Below are the code and all the weights of a small trained network. Each question names an input and a class and asks about switching units off, where a switched-off unit gives its printed mean instead of its output.

import numpy as np


def w(rows, s, z=0):
    codes = np.array(rows[::2]) - 128.0
    scale = np.full(codes.shape[1], s)
    scale[-1] = z or s
    return codes * scale


def f(y):
    return y / 2 * (1 + np.tanh(0.7978845608 * (y + 0.044715 * y**3)))


def log_softmax(a):
    a = a - a.max(-1, keepdims=True)
    return a - np.log(np.exp(a).sum(-1, keepdims=True))


def net(x, mask):
    res = np.array(x, float).reshape(1, 6) / 4 @ E
    y = f(res @ A[0][:, :-1].T + A[0][:, -1])
    res = res + np.where(mask, y, B[0][:, -1]) @ B[0][:, :-1]
    return log_softmax(res[-1] @ U[:, :-1].T + U[:, -1])


A, B = {}, {}
E = w([
[152,75,70,168],'x0',
[55,187,52,113],'x1',
[56,86,199,201],'x2',
[185,234,134,234],'x3',
[106,146,68,254],'x4',
[152,81,92,116],'x5',
],0.0085)
A[0] = w([
[5,170,92,125,99],'N0',
[144,97,210,125,40],'N1',
[127,125,50,115,78],'N2',
[66,147,203,178,232],'N3',
[139,32,115,175,42],'N4',
[30,155,137,124,92],'N5',
[108,198,136,119,88],'N6',
[236,162,76,69,40],'N7',
[121,177,179,183,117],'N8',
[88,105,71,170,86],'N9',
[100,101,169,163,11],'N10',
[115,117,145,225,56],'N11',
[84,172,129,104,38],'N12',
[56,163,106,157,139],'N13',
[133,111,86,136,55],'N14',
[122,174,43,58,255],'N15',
[157,239,122,175,168],'N16',
],0.012,0.0056)
B[0] = w([
[31,229,98,175,210],'N0',
[127,24,164,58,164],'N1',
[158,152,72,140,158],'N2',
[61,151,191,178,238],'N3',
[173,22,48,62,160],'N4',
[51,165,150,112,181],'N5',
[111,163,73,151,157],'N6',
[229,188,146,35,206],'N7',
[183,88,113,229,193],'N8',
[176,118,94,225,167],'N9',
[98,87,85,49,140],'N10',
[133,96,124,149,187],'N11',
[70,122,34,57,140],'N12',
[51,158,82,232,190],'N13',
[148,137,55,87,128],'N14',
[130,251,141,67,255],'N15',
[166,114,180,254,244],'N16',
],0.0067,0.0095)
U = w([
[109,51,252,43,118],'0',
[90,146,160,64,92],'1',
[3,145,115,111,84],'2',
[186,143,220,131,133],'3',
[213,198,128,53,100],'4',
[179,51,57,46,159],'5',
[134,108,110,144,107],'6',
[113,165,215,91,255],'7',
],0.012,0.011)

Each question gives the input, the list of numbers given to net, and the class t.
The units are the neurons (one row each of A and B). Each row of codes is followed by its name. A weight is (code - 128) times the scale printed after its matrix; where a second scale follows, it is the last column's (A, B and U).
mask holds one flag per neuron, in row order. A switched-off neuron (its flag False) gives its mean, the last column of its row in B, instead of its output. The means were averaged over made-up inputs and are rounded, as every weight is.
A unit's drop is (log p(t) with every unit on - log p(t) with that unit switched off) / (log p(t) with every unit on - log p(t) with every unit switched off).
The circuit of an input: a set's keep is (log p(t) with only the set's units on - log p(t) with every unit switched off) / (log p(t) with every unit on - log p(t) with every unit switched off). Starting from the 12 units with the biggest drops (on a tie, the unit counted first), units are removed one at a time, each time the one whose removal leaves the highest keep (on an exact tie, the one counted first), for as long as the keep stays at least 0.8.
circuit, biggest first: the units of the circuit, biggest drop first
k most important neurons: the k neurons with the biggest drops, biggest first
drop of u: that unit's drop, to one decimal
input [-2,3,-4,8,6,-7], class 3: circuit, biggest first -> (N16)
input [2,-8,-1,5,-6,2], class 0: circuit, biggest first -> (N1; N15; N16)
input [-4,-2,1,-2,0,7], class 5: 2 most important neurons -> (N3; N16)
input [-7,-6,8,-7,8,0], class 0: circuit, biggest first -> (N1; N4)
input [-5,-3,1,3,0,-8], class 3: circuit, biggest first -> (N8; N16)
input [-5,-1,0,3,0,-7], class 3: circuit, biggest first -> (N16; N8)
input [-6,6,-5,-7,-6,-8], class 2: 4 most important neurons -> (N0; N12; N5; N6)
input [5,-1,-6,-8,-7,-3], class 4: circuit, biggest first -> (N15; N7)
input [8,5,-1,-7,6,2], class 5: 3 most important neurons -> (N4; N3; N14)
input [-8,-1,-2,5,8,-7], class 3: 2 most important neurons -> (N16; N8)
input [0,2,8,7,0,-7], class 2: 2 most important neurons -> (N13; N3)
input [3,-2,-6,-5,0,-8], class 4: 2 most important neurons -> (N3; N15)
input [-6,6,-7,-1,-3,-8], class 4: 2 most important neurons -> (N15; N7)
input [7,-2,5,2,6,8], class 5: circuit, biggest first -> (N4)
input [-2,-8,-8,-5,8,-4], class 4: drop of N1 -> 0.2
input [6,-1,-7,-2,3,5], class 4: drop of N15 -> 0.7
input [-5,-7,3,-4,1,2], class 0: drop of N6 -> 0.0
